zor: [135 109 163 133 113 129 107 147  80 148 131]
Lak: [129  82 140  95 192  56  97 127 160 145 142]
toge: [136 151 160 127 169 133 126 130 191 105 101]
Rero: [110 107 105  90 200  78 109 116 184 145 136]
zak: [152 140  69 128 107 132 155 125 129 123 154]
miss toge: [101 169 130 105 136 126 127 160 151 191] -> [133]
miss Rero: [107 105 109 116 110  78  90 200 145 136] -> [184]

vuver: [104 128 116 132 130 152 119 112 134 133 123 146 126 139 121 122 150 145
 116 120 150 134]
paf: [114 123 110 140 119 143 138 125 139 145 132 132 130 131 132 124 143 145
 123 127 142 138]
Vez: [115 125 123 134 127 141 128 118 128 136 129 136 129 134 123 143 139 138
 120 124 142 130]
bubi: [113 123 111 142 117 142 140 124 139 148 134 132 132 131 132 124 143 146
 122 127 144 138]
Siner: [116 121 138 148 114 120 136 110 124 153 141 133 139 125 129 125 127 137
 127 124 145 132]
tem: [109 127 113 132 129 152 125 118 134 134 124 140 126 138 123 123 148 144
 116 123 146 133]
resa: [121 128 123 127 131 139 125 124 129 127 125 133 126 133 124 126 136 133
 122 126 134 128]
Negul: [118 147 217 120 143  67  63  67  90 105 124 162 140 124 111 127 141 104
 141 105 138 111]
lebi: [105 126 115 133 130 156 123 113 131 135 124 143 125 140 119 122 151 145
 113 121 151 132]
Sez: [109 127 113 132 129 152 125 133 134 134 124 140 126 138 123 123 148 144
 116 118 137 109]
zogum: [112 125 113 132 131 156 129 120 129 134 125 136 124 138 119 123 148 141
 113 125 145 130]
miss Negul: [147 105 143 162 124 124  67  90 118 141 111 105 120 138 141 104 217  67
 111  63 127] -> [140]
miss zogum: [134 141 123 131 119 113 125 120 113 125 125 132 145 129 112 130 129 156
 136 124 148] -> [138]
miss Vez: [143 115 120 139 125 138 123 128 136 134 127 128 134 129 141 136 130 123
 118 124 129] -> [142]
miss vuver: [104 146 116 126 120 145 112 116 139 121 128 119 134 132 150 130 152 123
 134 150 133] -> [122]
miss zogum: [129 130 132 125 129 134 120 119 141 156 125 125 148 131 123 113 136 124
 113 138 112] -> [145]
miss resa: [139 128 128 125 124 123 124 133 133 136 127 129 126 126 125 131 122 133
 134 127 126] -> [121]

komef: [ 95 191  51 129 147  94 165]
difu: [151 121 157  92 197 155 125]
bopep: [154 111 152 118  95 105  96]
mik: [122 158  66 172  56 120  91]
Tusot: [153 102 178 100 182  61 160]
Telun: [ 89 103 141 169 143 102  63]
sem: [167  61 161 125  98 107 187]
lado: [160 144  41 145 153 161 173]
vofi: [116 153  70 174  71 119  83]
miss lado: [173 153  41 161 160 144] -> [145]
miss komef: [165  94 147 129 191  51] -> [95]
miss bopep: [ 95 152 105  96 154 111] -> [118]
miss vofi: [ 83 174  71 119 116 153] -> [70]

kana: [84 83 90 93 91]
rusun: [ 87 131  35 141  64]
zodiv: [120 159 149 106 186]
Pifub: [146 120  71 190 119]
Dum: [116  73 153  80 116]
dizam: [159 160 187  80  95]
miss kana: [93 91 83 90] -> [84]
miss Pifub: [146  71 120 190] -> [119]
miss dizam: [187 159  80  95] -> [160]
miss Dum: [ 80 116 116 153] -> [73]
miss rusun: [141  87 131  64] -> [35]
miss dizam: [160  95 187  80] -> [159]

maf: [144 134 135 108 120 135 138 153 101 131 129 139 128 138  83 101 116 137
 157 141 122 127  97 136 125 173 134 139 124 135 114  96 168 138 137 138
 143 131 133 137 138 139 141 118 130 126 117 120 140 115 129 116 168 148
 158 129 126 135]
kiv: [152 145 127 115 130 126 137 163 117 120 135 132 143 193 109  98 122 136
 154 135 105 123 122 134 125 162 134 134 132 150 115  95 152 135 147 143
 123 118 144 133 137 146 149 131 140 147 125 118 137 109 118 120 172 162
 136 125 117 142]
kivu: [ 95 117 130 146 130 127 117 101 161 133 110 116 107 102 169 164 141 115
 101 108 147 125 130 125 135  81 118 115 131 114 144 161  81 108 117 117
 116 133 126 129 118 119 111 134 121 124 145 140 110 132 140 142  80  83
 102 126 142 119]
nemak: [151 119 129 111 118 137 136 118  73 137 148 148 139  45  69 109 110 142
 139 159 137 143 126 123 118 168 139 145 111 112 118 117 191 158 114 123
 168 138 101 119 135 114 122 105 118  96  96 121 151 153 124 113 149 155
 174 139 120 119]
Mazan: [145 136 134 109 122 134 138 154 103 129 129 138 129 147  87 101 117 136
 156 139 120 126 100 136 126 171 133 138 125 138 114  96 163 137 139 139
 140 129 136 137 138 100 142 121 131 130 118 120 139 113 128 117 168 148
 154 128 125 136]
dezi: [160 124 106 138 140 117 126 100 102 117 172 135 174 121 133 121 122 138
 107 155 115 148 207 107 115 121 139 133 122 120 132 150 153 158 111 118
 141 118  95  94 125 102 120 125 126 114 105 122 144 176 100 125 120 174
 129 138 102 117]
pav: [148 120 130 112 118 137 136 120  79 136 146 146 137  54  74 111 112 140
 139 156 136 141 124 125 120 165 138 144 113 114 119 117 184 155 116 124
 164 137 105 121 134 116 124 107 119 100 100 122 148 149 125 114 149 152
 170 137 122 120]
nuv: [156 147 109 137 147 110 128 148 143 105 153 121 169 220 161 109 132 132
 127 130  88 127 186 122 123 122 133 124 141 155 127 123 119 134 145 139
 100 103 140 115 129 136 146 147 146 161 134 120 130 127 101 131 145 172
 100 124 104 141]
tikam: [159 143 109 135 144 113 129 140 129 108 157 126 170 187 150 109 128 134
 126 137  94 132 188 119 120 127 135 127 136 148 127 125 132 141 138 135
 112 108 131 112 129 130 141 140 142 150 126 120 135 137 101 128 143 175
 110 128 103 136]
miss Mazan: [120 128 133 134 125 130 131 103 122 147  96 142 129 117 121 139 140 117
  87 100 136 138 129 154 129 154 128 171 126 145 109 138 139 137 134 125
 114 118 139 136 139 136 148 138 136 126 113 156 137 138 163 100 129 136
 120 168 138] -> [101]
miss Mazan: [138 129 137 163 125 133 136 126 137 122 117 138 129 129 145 101 100 128
 171 134 100 138 118 138 134 154 131 128 103 136 148 136 121 120 156 138
 139 130 139 126 109 139 136  87 147 129 114 168  96 120 154 142 139 136
 117 125 140] -> [113]
miss nuv: [133 134 122 127 136 123 143 134 148 156 109 105 110  88 104 121 153 122
 141 147 101 172 137 145 109 186 119 139 161 146 120 124 128 132 132 145
 155 140 147 115 124 146 127 103 147 161 127 141 100 127 169 130 130 123
 131 100 129] -> [220]
miss pav: [137  79 113 112 146 137 120  54 144 107 122 136 120 124 120 116 124 149
 111 114 100 124  74 119 138 137 100 149 120 137 155 136 125 164 114 118
 184 130 112 152 116 141 156 139 105 146 117 170 125 136 148 121 119 140
 148 122 134] -> [165]

fak: [ 93 153 105 187  98 122  98 115 153 122  96  71 103 155 137 139 115 136
 145 155 137 142 138 132 126 137 102 102 133 114 181 115 109 131 111  91
 128 113 153 144 182 129  93 128 140 146 125 162]
zomo: [108 142 148 139  94  98 134 129 154 163 152 175 133 138 131  87 161  92
 121 115 137 122 153 132 177  93 134 161 141  51 150 164 127 150 111 130
 112  92 139  74 146 108 137 126 133 126 125  94]
lov: [111 128 148 105 168 122 134 100 154 143  96 160 133  83 137 107 115 207
 145 114 124 122 147 126 160 142 133 117 119 132  92 138 123 118 121 175
 129 122 115 135 156 113  50 126 116 133 135 162]
Lel: [108 142 148 139  94  98 136 129 154 163 152 175 133 138 131  87 161  92
 121 145 137 122 153 118 177  93 134 161 141  51 150 164 123 150 111 130
 112  92 139  74 146 108 137 126 133 126 125 193]
vaz: [101 142 157 162 139 114 134 129 154 133 123 163 133 155 118 107 103  95
 146 140 137 159 147 132 159 141 133 161 119 118 139 138 128 142 142 130
  79 160 114  93 146 125  84 126 133 138 135 162]
Delu: [132 142 138 162 131 134 136  79 184 126  89 135 133 157 131  88 115 129
 145 140 137 110 167 151 180  91 101 177 116 120 169 145  80 138  82 144
 152 203  75 135 123 115 161  70 133 163 113 184]
miss Delu: [132  88 131 144 203  70 115 131 135  82 151 140 134 138 169  75  80 145
 152 123 138 180 126 120 137 184 101 163  79 133 129 135 113  89 167 157
 162 145 115 136 177 133 184 116 161  91 110] -> [142]
miss fak: [162 128  96 115  98 155 125 136 133 155 131 122 115 102 113 128 103 146
 181 111 126 105  71 153 137  91  93 115  98 102 145  93 153 122 129 187
 153 114 144 142 140 139 137 109 182 132 137] -> [138]
miss Delu: [140 132 101 120 138 115 133 116  89 161 135  70 135 131 152 115 129 184
 123 145 151 142  75 180  82 144 137 163 136 157 169 134 184 131 145  88
 162 138 133 110 203 167  80 177 126 113  91] -> [79]

zesi: [100  98 147  71 144  97]
sef: [131 147 118 168 112  75]
doso: [134 150 149 183  95 110]
koli: [163 114 186 125 173 170]
demud: [ 66 114  59 104 145 113]
Pama: [ 62 118  71 130 116 104]
vita: [180 187  99 107  98 108]
Vuki: [ 93 144 119 115  92  88]
gugu: [160 108 173  76 162 154]
gov: [103 147 148 107 116  93]
miss zesi: [ 71  97 144 147 100] -> [98]
miss gov: [116 107  93 147 103] -> [148]
miss doso: [134 149 183 150 110] -> [95]
miss vita: [ 98  99 107 187 180] -> [108]
miss gov: [107 103 116 148  93] -> [147]

sige: [117  84 135 128 145 129 128 107 121 128 139 123 126 133 128 156 130 148
 116 122 145 117 136 123 136 118 152 156 133 133 112  55 112 141 139 153
 130 118 161 152 119 150 150 135 102 123 135 133 128 125 125 162 128 144
 132 135 159 100 125 150 137 135]
refe: [117  84 135 128 145 129 128 107 121 128 139 123 126 133 128 156 130 148
 116 122 145 117 136 123 136 118 152 156 133 133 112  55 112 141 139 153
 130 118 161 152 119 150 150 135 102 123 135 133 128 125 125 162 128 144
 126 131 142 127 134 105 124 146]
fivud: [128 130 115 103 137 142 126 125 147 124 122 153 124 102 127 121 131 137
 133 169 100 128 134 153 134 131 130 126 136 127 114 154 126 120 118 146
 121 101 170 117 134 125  72 125 116 125 129 104 122 118 121 106 147 133
 131 128 154 105 124 139 113 133]
nid: [148 131 129 126 166 149 120 107 131 136 131 134 130 135 126 115 136 113
 123 124 132 141 128 110 129  90 121  99 124 121 127 130 164 130 142 135
 134 104 123 143 130 139 137 137 114 128 206 122 156 138 119 152  96 102
 123 126 146 149 126 122 127 128]
siz: [132 136 132 130  95 165 137 128 140 128 152 134 114 121 121  97 138 121
 149 121 125 132 134 121 140 139  89  97 156 145  95  69  91 128 139 146
 118 161  96 133 131 138 103 130 128 133 201 121 144 143 119 154 141 135
 136 136 133 120 124 144 131 121]
miss fivud: [124 153 128 121 103 128 125 126 118 127 131 134 122 128 146 126 130 147
 106 137 139 134 154 170 125 118 101 117 124 100 133 133 131 142 137 134
 127 147  72 124 125 121 129 153 131 154 115 122 116 136 102 114 130 113
 126 133 121 125 104 120 169] -> [105]
miss nid: [143 104 123 107 134 138 166 135 115 126 156 124 129 110 121 114 102 164
 113 122 123 121 126 124 130 122 146 135 129 137 152 131 128 130 126 128
 139 149 132 130 130 137 123 141 149 206  96 120 142 119 127 131  99  90
 136 131 128 126 127 136 134] -> [148]
miss nid: [139 126 115 156 135 128 130 126 124 119 135 130 127 130  90 121 114  99
 206 149 113 137 142 132 131 128 148 130 129 123 138  96 121 127 107 146
 122 128 129 131 134 134 123 131 166 143 122 141 126 104 152 126 136 124
 149 123 137 164 102 110 136] -> [120]
[117  84 135 128 145 129 128 107 121 128 139 123 126 133 128 156 130 148
 116 122 145 117 136 123 136 118 152 156 133 133 112  55 112 141 139 153
 130 118 161 152 119 150 150 135 102 123 135 133 128 125 125 162 128 144
 126 131 142 127 134 105 124 146] -> refe

monek: [ 94  76 136 126 159 154 138]
tude: [123 168 162 170 172 150 167]
Rok: [109 128 122 172 119  93 161]
Ker: [122 141  88 211  85  66 203]
derig: [151 182 219 218 166 157  56]
lumat: [144 170 199 119 180 155 102]
lale: [167 200 159 105 152 135  94]
miss tude: [172 162 168 123 150 170] -> [167]
miss monek: [138  76 126 154  94 136] -> [159]
miss derig: [151 166 182  56 157 218] -> [219]
miss tude: [170 168 172 123 162 150] -> [167]

